Below is a small trained network, with its code and all its weights. Each question gives an input and a class and asks what happens when units are switched off, that is, made to give their printed mean instead of their output.

import numpy as np


def w(rows, s, z=0):
    codes = np.array(rows[::2]) - 128.0
    scale = np.full(codes.shape[1], s)
    scale[-1] = z or s
    return codes * scale


def f(y):
    return np.maximum(y, 0)


def log_softmax(a):
    a = a - a.max(-1, keepdims=True)
    return a - np.log(np.exp(a).sum(-1, keepdims=True))


def net(x, mask):
    res = np.array(x, float).reshape(1, 5) / 4 @ E
    y = f(res @ A[0][:, :-1].T + A[0][:, -1])
    res = res + np.where(mask, y, B[0][:, -1]) @ B[0][:, :-1]
    return log_softmax(res[-1] @ U[:, :-1].T + U[:, -1])


A, B = {}, {}
E = w([
[25,59,197,182,160,157,39,209,81,165,123,158],'x0',
[67,227,63,168,124,162,68,25,65,230,87,95],'x1',
[101,96,6,166,17,200,191,159,65,151,189,255],'x2',
[209,234,180,199,66,1,114,198,128,146,130,172],'x3',
[4,69,116,206,155,185,207,113,71,121,70,113],'x4',
],0.0087)
A[0] = w([
[120,95,145,89,168,144,90,81,161,63,133,81,44],'n0',
[74,61,240,151,139,117,88,255,86,109,147,146,195],'n1',
[137,189,118,107,107,118,2,87,106,212,159,125,132],'n2',
[133,76,7,102,73,218,179,152,79,107,217,175,85],'n3',
[76,65,101,108,127,204,122,114,137,120,151,137,252],'n4',
[75,119,131,92,210,179,105,119,127,129,101,65,93],'n5',
[104,47,86,114,123,163,192,183,153,71,166,175,12],'n6',
],0.0083,0.0021)
B[0] = w([
[122,97,159,73,163,148,167,134,147,119,129,108,178],'n0',
[32,140,103,133,95,115,67,88,142,162,148,204,241],'n1',
[155,173,98,122,97,151,23,134,163,152,175,155,222],'n2',
[204,111,61,149,148,152,103,104,118,93,111,3,253],'n3',
[149,165,78,139,53,110,126,118,75,117,168,127,209],'n4',
[161,79,123,147,122,169,200,130,63,93,81,126,200],'n5',
[189,235,147,148,95,131,62,154,125,156,125,133,210],'n6',
],0.011,0.014)
U = w([
[160,139,190,97,107,7,255,208,138,58,169,155,169],'0',
[38,65,135,167,199,137,111,100,138,169,85,179,35],'1',
[109,62,96,145,165,121,166,207,142,188,156,127,3],'2',
[137,36,217,58,250,155,182,108,191,82,69,88,141],'3',
[237,170,100,139,120,93,83,153,155,112,163,101,152],'4',
[25,182,85,145,91,125,82,96,128,177,181,219,208],'5',
[154,196,193,141,142,156,104,198,164,111,134,111,92],'6',
[69,96,60,188,123,209,180,78,28,128,75,99,96],'7',
],0.0089,0.0047)

Each question gives the input, the list of numbers given to net, and the class t.
The units are the neurons (one row each of A and B). Each row of codes is followed by its name. A weight is (code - 128) times the scale printed after its matrix; where a second scale follows, it is the last column's (A, B and U).
mask holds one flag per neuron, in row order. A switched-off neuron (its flag False) gives its mean, the last column of its row in B, instead of its output. The means were averaged over made-up inputs and are rounded, as every weight is.
A unit's drop is (log p(t) with every unit on - log p(t) with that unit switched off) / (log p(t) with every unit on - log p(t) with every unit switched off).
The circuit of an input: a set's keep is (log p(t) with only the set's units on - log p(t) with every unit switched off) / (log p(t) with every unit on - log p(t) with every unit switched off). Starting from all 7 units, units are removed one at a time, each time the one whose removal leaves the highest keep (on an exact tie, the one counted first), for as long as the keep stays at least 0.8.
units of the circuit, in order: the units of the circuit, biggest drop first
unit that matters most: the unit with the biggest drop
top k neurons: the k neurons with the biggest drops, biggest first
drop when u is switched off: that unit's drop, to one decimal
input [1,-4,-7,7,-1], class 5: units of the circuit, in order	[n1 n3]
input [-3,7,6,4,1], class 4: units of the circuit, in order	[n1]
input [4,-4,0,-3,-8], class 5: top 2 neurons	[n3 n1]
input [-3,-3,-3,1,-3], class 0: top 2 neurons	[n3 n2]
input [0,4,-8,4,7], class 3: units of the circuit, in order	[n4 n1 n6]
input [2,-7,-5,0,-4], class 1: units of the circuit, in order	[n1 n2 n6]
input [-5,6,-2,7,6], class 5: top 4 neurons	[n3 n5 n6 n0]
input [-7,1,-5,-7,3], class 3: top 2 neurons	[n0 n1]
input [7,-1,-7,-4,-5], class 1: units of the circuit, in order	[n1 n5 n0]
input [-8,4,-6,6,8], class 0: units of the circuit, in order	[n3 n1 n2]
input [-2,3,6,-8,-2], class 4: top 4 neurons	[n6 n3 n1 n4]
input [-4,8,-3,2,-1], class 5: top 2 neurons	[n3 n6]
input [8,-1,-5,-6,-5], class 1: top 2 neurons	[n1 n5]
input [-3,0,3,-5,1], class 4: top 2 neurons	[n6 n1]
input [3,6,6,4,-5], class 4: top 2 neurons	[n1 n3]
input [-8,-8,-2,5,-1], class 0: top 2 neurons	[n3 n2]
input [-8,-8,3,7,-6], class 0: unit that matters most	n2
input [5,-5,-1,-7,-6], class 5: top 2 neurons	[n1 n3]
input [-8,6,-5,-5,1], class 3: top 3 neurons	[n0 n1 n4]
input [-7,-4,6,-6,4], class 4: unit that matters most	n6
input [7,5,6,-4,-8], class 4: top 2 neurons	[n3 n1]
input [-6,0,2,6,3], class 0: drop when n3 is switched off	0.3
input [-8,-5,0,8,-7], class 0: drop when n3 is switched off	0.5
input [-2,8,6,1,-5], class 4: drop when n3 is switched off	0.2
